Below is a small trained network, with its code and all its weights. Each question gives an input and a class and asks what happens when units are switched off, that is, made to give their printed mean instead of their output.

import numpy as np


def w(rows, s, z=0):
    codes = np.array(rows[::2]) - 128.0
    scale = np.full(codes.shape[1], s)
    scale[-1] = z or s
    return codes * scale


def norm(h):
    return h / np.sqrt((h * h).mean(-1, keepdims=True) + 1e-5)


def f(y):
    return y / 2 * (1 + np.tanh(0.7978845608 * (y + 0.044715 * y**3)))


def log_softmax(a):
    a = a - a.max(-1, keepdims=True)
    return a - np.log(np.exp(a).sum(-1, keepdims=True))


def net(x, mask):
    res = np.array(x, float).reshape(1, 3) / 4 @ E
    u = 0
    for l in range(3):
        y = f(norm(res) @ A[l][:, :-1].T + A[l][:, -1])
        res = res + np.where(mask[u : u + 5], y, B[l][:, -1]) @ B[l][:, :-1]
        u += 5
    return log_softmax(norm(res)[-1] @ U[:, :-1].T + U[:, -1])


A, B = {}, {}
E = w([
[88,39,54,65,179,182,15,70,124],'x0',
[255,32,114,65,78,113,188,119,87],'x1',
[181,197,28,172,83,233,166,91,138],'x2',
],0.004)
A[0] = w([
[44,206,137,142,180,130,95,87,101,21],'0.n1',
[172,234,63,134,96,235,145,68,111,132],'0.n2',
[144,198,109,126,97,52,83,123,169,2],'0.n3',
[112,104,251,33,233,57,123,133,145,142],'0.n4',
[90,255,163,202,212,118,88,140,151,138],'0.n5',
],0.0036,0.0032)
B[0] = w([
[101,99,135,69,53,114,104,179,179,151],'0.n1',
[95,182,83,118,177,120,131,154,2,254],'0.n2',
[133,119,226,125,140,252,60,73,127,89],'0.n3',
[122,206,69,144,89,145,131,112,29,223],'0.n4',
[125,68,132,114,120,131,172,166,130,244],'0.n5',
],0.0068,0.003)
A[1] = w([
[49,189,120,213,136,142,111,129,207,75],'1.n1',
[134,92,75,103,165,82,77,98,99,244],'1.n2',
[137,196,174,217,129,84,179,131,192,89],'1.n3',
[105,116,239,99,139,55,63,114,61,5],'1.n4',
[109,96,105,101,180,185,3,56,165,131],'1.n5',
],0.0061,0.003)
B[1] = w([
[183,124,128,15,46,157,125,245,163,173],'1.n1',
[131,160,143,189,75,144,205,169,133,254],'1.n2',
[165,43,157,168,215,225,115,84,83,175],'1.n3',
[165,229,22,67,185,235,90,123,54,153],'1.n4',
[204,131,254,176,181,118,184,142,96,230],'1.n5',
],0.0065,0.0049)
A[2] = w([
[126,112,151,210,135,167,169,124,106,250],'2.n1',
[88,52,93,136,125,124,151,126,113,165],'2.n2',
[204,112,91,85,66,108,184,107,145,155],'2.n3',
[77,143,139,171,98,2,147,120,107,249],'2.n4',
[99,141,142,152,58,106,164,158,169,130],'2.n5',
],0.0084,0.0023)
B[2] = w([
[128,94,177,153,127,47,57,67,171,254],'2.n1',
[96,201,154,132,106,27,81,83,181,134],'2.n2',
[23,137,166,80,150,181,74,237,163,181],'2.n3',
[102,81,78,179,123,149,94,33,184,150],'2.n4',
[83,2,64,105,77,80,63,79,161,150],'2.n5',
],0.0054,0.0081)
U = w([
[192,127,238,206,170,112,120,140,100,189],'0',
[100,213,59,153,129,134,122,144,8,179],'1',
[62,103,150,64,80,126,97,237,171,170],'2',
[88,97,104,170,112,72,76,55,159,223],'3',
[190,133,88,74,162,138,134,88,164,4],'4',
[146,140,104,80,164,147,135,77,185,16],'5',
[151,139,117,75,147,143,130,81,159,25],'6',
[184,149,105,85,152,126,150,97,193,35],'7',
],0.012,0.0042)

Each question gives the input, the list of numbers given to net, and the class t.
The units are the neurons (one row each of A and B). Each row of codes is followed by its name. A weight is (code - 128) times the scale printed after its matrix; where a second scale follows, it is the last column's (A, B and U).
mask holds one flag per neuron, layer by layer. A switched-off neuron (its flag False) gives its mean, the last column of its row in B, instead of its output. The means were averaged over made-up inputs and are rounded, as every weight is.
A unit's drop is (log p(t) with every unit on - log p(t) with that unit switched off) / (log p(t) with every unit on - log p(t) with every unit switched off).
The circuit of an input: a set's keep is (log p(t) with only the set's units on - log p(t) with every unit switched off) / (log p(t) with every unit on - log p(t) with every unit switched off). Starting from the 12 units with the biggest drops (on a tie, the unit counted first), units are removed one at a time, each time the one whose removal leaves the highest keep (on an exact tie, the one counted first), for as long as the keep stays at least 0.8.
circuit, biggest first: the units of the circuit, biggest drop first
unit that matters most: the unit with the biggest drop
top k neurons: the k neurons with the biggest drops, biggest first
k most important neurons of layer l: the k neurons of layer l with the biggest drops, biggest first
drop when u is switched off: that unit's drop, to one decimal
input [8,1,8], class 0: top 2 neurons : [1.n5, 0.n4]
input [-3,-2,-3], class 3: unit that matters most : 0.n5
input [-2,-5,-5], class 1: top 2 neurons : [1.n4, 0.n4]
input [-1,6,-6], class 1: top 3 neurons : [1.n4, 0.n4, 0.n5]
input [-3,-4,-1], class 2: top 4 neurons : [1.n1, 0.n1, 1.n5, 0.n2]
input [-5,-6,-1], class 2: top 2 neurons : [1.n1, 1.n5]
input [-3,-3,-3], class 3: 3 most important neurons of layer 0 : [0.n5, 0.n4, 0.n1]
input [7,5,-5], class 0: top 2 neurons : [1.n5, 0.n2]
input [-1,-3,-4], class 1: top 3 neurons : [1.n4, 2.n1, 1.n2]
input [-5,4,-7], class 1: 2 most important neurons of layer 1 : [1.n4, 1.n5]
input [5,4,3], class 0: top 2 neurons : [1.n5, 0.n5]
input [-5,6,5], class 2: top 3 neurons : [2.n3, 1.n5, 0.n4]
input [2,4,4], class 1: top 4 neurons : [0.n2, 1.n5, 1.n1, 0.n5]
input [-3,-6,-5], class 2: 2 most important neurons of layer 1 : [1.n1, 1.n5]
input [1,-7,-7], class 1: circuit, biggest first : [1.n4]
input [5,4,-1], class 0: top 2 neurons : [1.n5, 0.n5]
input [-3,1,-4], class 1: top 2 neurons : [1.n4, 1.n5]
input [-3,-1,2], class 3: 2 most important neurons of layer 1 : [1.n4, 1.n5]
input [-3,3,4], class 1: 2 most important neurons of layer 2 : [2.n5, 2.n3]
input [1,2,3], class 3: most important neuron of layer 0 : [0.n4]
input [3,6,-8], class 1: circuit, biggest first : [1.n4, 0.n4]
input [1,-2,-1], class 3: 2 most important neurons of layer 1 : [1.n1, 1.n4]
input [3,7,-4], class 2: top 2 neurons : [2.n3, 0.n2]
input [6,8,2], class 2: top 2 neurons : [2.n3, 1.n3]
input [4,0,-8], class 1: top 2 neurons : [1.n4, 0.n4]
input [6,-5,-5], class 0: drop when 1.n5 is switched off : 2.5
input [1,1,-1], class 3: most important neuron of layer 1 : [1.n1]
input [7,4,-2], class 0: drop when 1.n5 is switched off : 1.1
input [3,6,-4], class 2: drop when 0.n2 is switched off : 1.3
